Below are the code and all the weights of a small trained network. Each question names an input and a target symbol and asks about switching units off, where a switched-off unit gives its printed mean instead of its output.

import numpy as np


def w(rows, s, z=0):
    codes = np.array(rows[::2]) - 128.0
    scale = np.full(codes.shape[1], s)
    scale[-1] = z or s
    return codes * scale


def f(y):
    return np.maximum(y, 0)


def softmax(a):
    e = np.exp(a - a.max(-1, keepdims=True))
    return e / e.sum(-1, keepdims=True)


def log_softmax(a):
    a = a - a.max(-1, keepdims=True)
    return a - np.log(np.exp(a).sum(-1, keepdims=True))


def net(x, mask):
    ids = ['ΘΠβστω'.index(c) for c in x.split()]
    T = len(ids)
    res = E[ids] + P[:T]
    u = 0
    for l in range(2):
        r = res
        for j in range(2):
            rows = slice(3 * j, 3 * j + 3)
            q, k, v = (r @ M[l][rows].T for M in (Q, K, V))
            z = softmax(np.where(np.tri(T) > 0, q @ k.T / 3**0.5, -1e9)) @ v
            o = O[l][rows]
            res = res + np.where(mask[u + j], z, o[:, -1]) @ o[:, :-1]
        u += 2
        y = f(res @ A[l][:, :-1].T + A[l][:, -1])
        res = res + np.where(mask[u : u + 8], y, B[l][:, -1]) @ B[l][:, :-1]
        u += 8
    return log_softmax(res[-1] @ U[:, :-1].T + U[:, -1])


Q, K, V, O, A, B = {}, {}, {}, {}, {}, {}
E = w([
[188,245,59,99,115,163],'Θ',
[141,54,128,148,142,216],'Π',
[217,121,137,174,131,70],'β',
[180,77,203,72,156,24],'σ',
[111,104,55,41,115,54],'τ',
[62,175,89,128,254,186],'ω',
],0.014)
P = w([
[57,167,160,166,79,97],'0',
[128,143,190,109,86,128],'1',
[189,75,181,96,91,124],'2',
[192,58,156,96,126,104],'3',
[220,37,90,103,194,109],'4',
[255,15,87,107,218,103],'5',
],0.0059)
Q[0] = w([
[102,112,138,196,97,128],'L0H1',
[254,157,82,110,161,93],'L0H1',
[133,155,144,180,186,160],'L0H1',
[100,151,158,171,171,67],'L0H2',
[136,74,134,88,149,203],'L0H2',
[100,129,127,241,193,145],'L0H2',
],0.011)
K[0] = w([
[133,161,109,194,93,153],'L0H1',
[119,70,123,71,185,171],'L0H1',
[168,70,185,167,72,131],'L0H1',
[41,160,198,85,134,146],'L0H2',
[254,117,105,137,120,105],'L0H2',
[104,220,160,129,121,198],'L0H2',
],0.01)
V[0] = w([
[124,31,193,125,126,132],'L0H1',
[129,122,142,203,193,155],'L0H1',
[142,150,130,68,96,9],'L0H1',
[177,162,72,100,96,175],'L0H2',
[142,121,141,114,81,68],'L0H2',
[170,164,142,253,96,77],'L0H2',
],0.0067)
O[0] = w([
[119,33,202,166,121,136,44],'L0H1',
[143,165,167,72,196,210,107],'L0H1',
[169,201,117,249,125,30,149],'L0H1',
[115,19,3,163,128,217,252],'L0H2',
[153,126,153,150,166,78,151],'L0H2',
[235,163,119,201,180,169,174],'L0H2',
],0.0062,0.0036)
A[0] = w([
[71,99,40,114,93,150,8],'L0N1',
[183,126,111,181,109,110,64],'L0N2',
[153,123,125,195,116,63,49],'L0N3',
[127,56,87,166,91,132,184],'L0N4',
[182,56,134,177,28,134,121],'L0N5',
[92,61,146,104,125,183,2],'L0N6',
[116,223,117,122,255,159,147],'L0N7',
[188,128,194,110,6,158,159],'L0N8',
],0.0068,0.003)
B[0] = w([
[62,154,109,131,160,212,169],'L0N1',
[43,215,176,189,153,82,191],'L0N2',
[41,105,138,145,118,35,176],'L0N3',
[203,175,118,62,75,142,184],'L0N4',
[154,176,123,37,155,130,183],'L0N5',
[149,205,87,162,2,123,157],'L0N6',
[100,60,132,230,166,216,253],'L0N7',
[204,189,166,48,136,182,167],'L0N8',
],0.0048,0.0057)
Q[1] = w([
[177,126,81,115,141,131],'L1H1',
[249,110,136,147,161,119],'L1H1',
[170,153,177,78,86,116],'L1H1',
[158,149,142,106,64,133],'L1H2',
[170,126,60,144,183,150],'L1H2',
[97,103,137,120,113,149],'L1H2',
],0.013)
K[1] = w([
[181,75,148,120,181,87],'L1H1',
[156,81,84,56,162,83],'L1H1',
[53,154,150,111,164,83],'L1H1',
[53,172,73,172,152,153],'L1H2',
[133,12,61,140,144,91],'L1H2',
[156,145,181,177,104,136],'L1H2',
],0.011)
V[1] = w([
[239,96,231,245,244,151],'L1H1',
[188,225,51,81,157,71],'L1H1',
[162,125,6,184,4,247],'L1H1',
[191,124,247,82,33,155],'L1H2',
[212,107,37,175,27,140],'L1H2',
[159,105,158,254,210,177],'L1H2',
],0.006)
O[1] = w([
[255,131,191,194,110,161,151],'L1H1',
[74,149,183,155,194,122,254],'L1H1',
[186,193,104,64,179,82,202],'L1H1',
[168,192,184,120,13,209,22],'L1H2',
[140,79,14,174,62,99,220],'L1H2',
[123,200,130,176,228,187,167],'L1H2',
],0.0064)
A[1] = w([
[146,65,159,191,17,137,96],'L1N1',
[191,165,106,42,95,95,62],'L1N2',
[176,204,123,153,167,68,54],'L1N3',
[130,2,70,142,117,193,160],'L1N4',
[180,227,165,151,231,98,31],'L1N5',
[137,24,217,92,117,37,100],'L1N6',
[94,54,138,148,146,67,254],'L1N7',
[137,158,156,63,137,120,96],'L1N8',
],0.0078,0.0067)
B[1] = w([
[47,91,69,157,210,160,166],'L1N1',
[67,82,117,152,180,188,171],'L1N2',
[158,36,100,100,67,102,214],'L1N3',
[132,147,163,54,147,80,202],'L1N4',
[81,110,143,98,4,118,254],'L1N5',
[147,123,33,180,87,254,166],'L1N6',
[156,205,189,109,160,72,210],'L1N7',
[116,117,74,74,118,174,139],'L1N8',
],0.0065,0.0094)
U = w([
[128,132,58,116,204,73,150],'Θ',
[128,141,35,67,51,218,68],'Π',
[200,188,174,169,157,128,165],'β',
[3,109,140,173,212,163,3],'σ',
[76,96,219,44,100,4,162],'τ',
[124,151,210,5,231,183,202],'ω',
],0.0052,0.0053)

Each question gives the input, a string of symbols that net reads in full, and the target symbol t.
The units are the heads (3 rows each of Q, K, V and O) and the neurons (one row each of A and B). Each row of codes is followed by its name. A weight is (code - 128) times the scale printed after its matrix; where a second scale follows, it is the last column's (O, A, B and U).
mask holds one flag per unit, layer by layer, with each layer's heads first. A switched-off unit (its flag False) gives its mean, the last column of its rows in O or B, instead of its output. The means were averaged over made-up inputs and are rounded, as every weight is.
A unit's drop is (log p(t) with every unit on - log p(t) with that unit switched off) / (log p(t) with every unit on - log p(t) with every unit switched off).
The circuit of an input: a set's keep is (log p(t) with only the set's units on - log p(t) with every unit switched off) / (log p(t) with every unit on - log p(t) with every unit switched off). Starting from the 12 units with the biggest drops (on a tie, the unit counted first), units are removed one at a time, each time the one whose removal leaves the highest keep (on an exact tie, the one counted first), for as long as the keep stays at least 0.8.
circuit, biggest first: the units of the circuit, biggest drop first
top k neurons: the k neurons with the biggest drops, biggest first
top k neurons in layer l: the k neurons of layer l with the biggest drops, biggest first
which heads matter: for each layer, one digit per head in row order, 1 if its drop is at least 0.15 and else 0, layers parted by /
drop when u is switched off: that unit's drop, to one decimal
input Π ω Θ Θ ω Θ, target ω: which heads matter -> 10 / 00
input ω Θ τ τ β β, target τ: circuit, biggest first -> (L0H2, L1H2)
input ω β Θ, target ω: circuit, biggest first -> (L0H1, L1H2)
input Θ σ β β Θ, target β: circuit, biggest first -> (L1H1, L0H1)
input Π Θ Θ σ, target σ: circuit, biggest first -> (L1H1, L1N1, L1N6, L0H2)
input Θ β β Θ Π, target β: circuit, biggest first -> (L0H2, L1H1)
input Θ σ β Θ ω β, target ω: circuit, biggest first -> (L0H1, L1H2)
input ω Π ω τ β Π, target ω: which heads matter -> 10 / 00
input Θ Θ τ Π, target τ: top neuron -> (L1N4)
input β β β Θ, target β: which heads matter -> 01 / 10
input σ β Θ, target σ: top 3 neurons -> (L1N1, L0N3, L0N7)
input Θ τ Π Θ, target τ: which heads matter -> 11 / 11
input τ β Θ, target τ: which heads matter -> 11 / 01
input τ Π Π Π β, target ω: circuit, biggest first -> (L0H1, L1N4)
input Π σ β Θ σ, target σ: which heads matter -> 11 / 10
input Θ σ β β Π, target β: which heads matter -> 01 / 01
input Π Θ Θ σ β, target σ: circuit, biggest first -> (L1H1, L1N1, L0H2)
input β Θ Π τ Π, target τ: which heads matter -> 00 / 11
input ω Θ Θ ω Π, target ω: top 2 neurons in layer 0 -> (L0N7, L0N4)
input σ Π Θ σ Θ, target σ: top neuron in layer 1 -> (L1N1)
input β β Π β β, target β: drop when L0H1 is switched off -> 0.1
input Θ Θ β σ, target β: drop when L1N1 is switched off -> -0.4
input Θ β σ, target β: drop when L1N3 is switched off -> 0.0
